Below are the code and all the weights of a small trained network. Each question names an input and a class and asks about switching units off, where a switched-off unit gives its printed mean instead of its output.

import numpy as np


def w(rows, s, z=0):
    codes = np.array(rows[::2]) - 128.0
    scale = np.full(codes.shape[1], s)
    scale[-1] = z or s
    return codes * scale


def norm(h):
    return h / np.sqrt((h * h).mean(-1, keepdims=True) + 1e-5)


def f(y):
    return y / 2 * (1 + np.tanh(0.7978845608 * (y + 0.044715 * y**3)))


def log_softmax(a):
    a = a - a.max(-1, keepdims=True)
    return a - np.log(np.exp(a).sum(-1, keepdims=True))


def net(x, mask):
    res = np.array(x, float).reshape(1, 5) / 4 @ E
    u = 0
    for l in range(3):
        y = f(norm(res) @ A[l][:, :-1].T + A[l][:, -1])
        res = res + np.where(mask[u : u + 4], y, B[l][:, -1]) @ B[l][:, :-1]
        u += 4
    return log_softmax(norm(res)[-1] @ U[:, :-1].T + U[:, -1])


A, B = {}, {}
E = w([
[130,129,127],'x0',
[167,135,120],'x1',
[22,124,229],'x2',
[141,255,169],'x3',
[136,127,128],'x4',
],0.0067)
A[0] = w([
[73,112,140,183],'0.n0',
[127,23,121,82],'0.n1',
[86,123,102,123],'0.n2',
[126,248,146,1],'0.n3',
],0.015,0.0042)
B[0] = w([
[183,211,26,200],'0.n0',
[194,173,254,226],'0.n1',
[174,175,76,136],'0.n2',
[177,220,191,253],'0.n3',
],0.0068,0.0057)
A[1] = w([
[138,1,199,61],'1.n0',
[209,119,152,250],'1.n1',
[118,140,92,172],'1.n2',
[199,144,96,254],'1.n3',
],0.0097,0.0027)
B[1] = w([
[246,194,242,153],'1.n0',
[105,147,2,253],'1.n1',
[141,32,21,135],'1.n2',
[46,79,64,241],'1.n3',
],0.0065,0.0061)
A[2] = w([
[105,182,157,255],'2.n0',
[135,65,240,217],'2.n1',
[166,22,155,12],'2.n2',
[24,201,254,152],'2.n3',
],0.009,0.002)
B[2] = w([
[209,42,84,219],'2.n0',
[255,100,29,131],'2.n1',
[212,150,239,123],'2.n2',
[95,74,92,255],'2.n3',
],0.0088,0.0049)
U = w([
[83,91,46,204],'0',
[171,128,230,208],'1',
[2,2,29,7],'2',
],0.0065,0.0019)

Each question gives the input, the list of numbers given to net, and the class t.
The units are the neurons (one row each of A and B). Each row of codes is followed by its name. A weight is (code - 128) times the scale printed after its matrix; where a second scale follows, it is the last column's (A, B and U).
mask holds one flag per neuron, layer by layer. A switched-off neuron (its flag False) gives its mean, the last column of its row in B, instead of its output. The means were averaged over made-up inputs and are rounded, as every weight is.
A unit's drop is (log p(t) with every unit on - log p(t) with that unit switched off) / (log p(t) with every unit on - log p(t) with every unit switched off).
The circuit of an input: a set's keep is (log p(t) with only the set's units on - log p(t) with every unit switched off) / (log p(t) with every unit on - log p(t) with every unit switched off). Starting from all 12 units, units are removed one at a time, each time the one whose removal leaves the highest keep (on an exact tie, the one counted first), for as long as the keep stays at least 0.8.
units of the circuit, in order: the units of the circuit, biggest drop first
k most important neurons: the k neurons with the biggest drops, biggest first
drop when u is switched off: that unit's drop, to one decimal
input [2,-1,-2,-3,-5], class 1: units of the circuit, in order => [0.n1]
input [1,-3,6,2,4], class 2: 2 most important neurons => [1.n1 2.n3]
input [-2,-4,-5,-5,-5], class 1: 3 most important neurons => [0.n0 1.n0 0.n1]
input [8,-1,-4,-8,-7], class 1: units of the circuit, in order => [0.n1 2.n2]
input [8,-3,2,-6,8], class 1: 2 most important neurons => [0.n1 2.n3]
input [2,3,7,5,-6], class 2: 2 most important neurons => [2.n3 0.n1]
input [3,-1,6,3,-5], class 2: 3 most important neurons => [2.n3 1.n1 2.n0]
input [-3,-4,-1,-5,1], class 1: 3 most important neurons => [0.n1 2.n3 1.n0]
input [6,1,-2,-2,-3], class 1: 4 most important neurons => [0.n0 1.n0 0.n1 2.n3]
input [6,0,-3,-6,8], class 1: drop when 1.n0 is switched off => 0.1
input [2,-1,0,-6,-5], class 1: drop when 0.n1 is switched off => 0.6
input [-8,0,4,-7,-8], class 1: drop when 0.n0 is switched off => -0.1
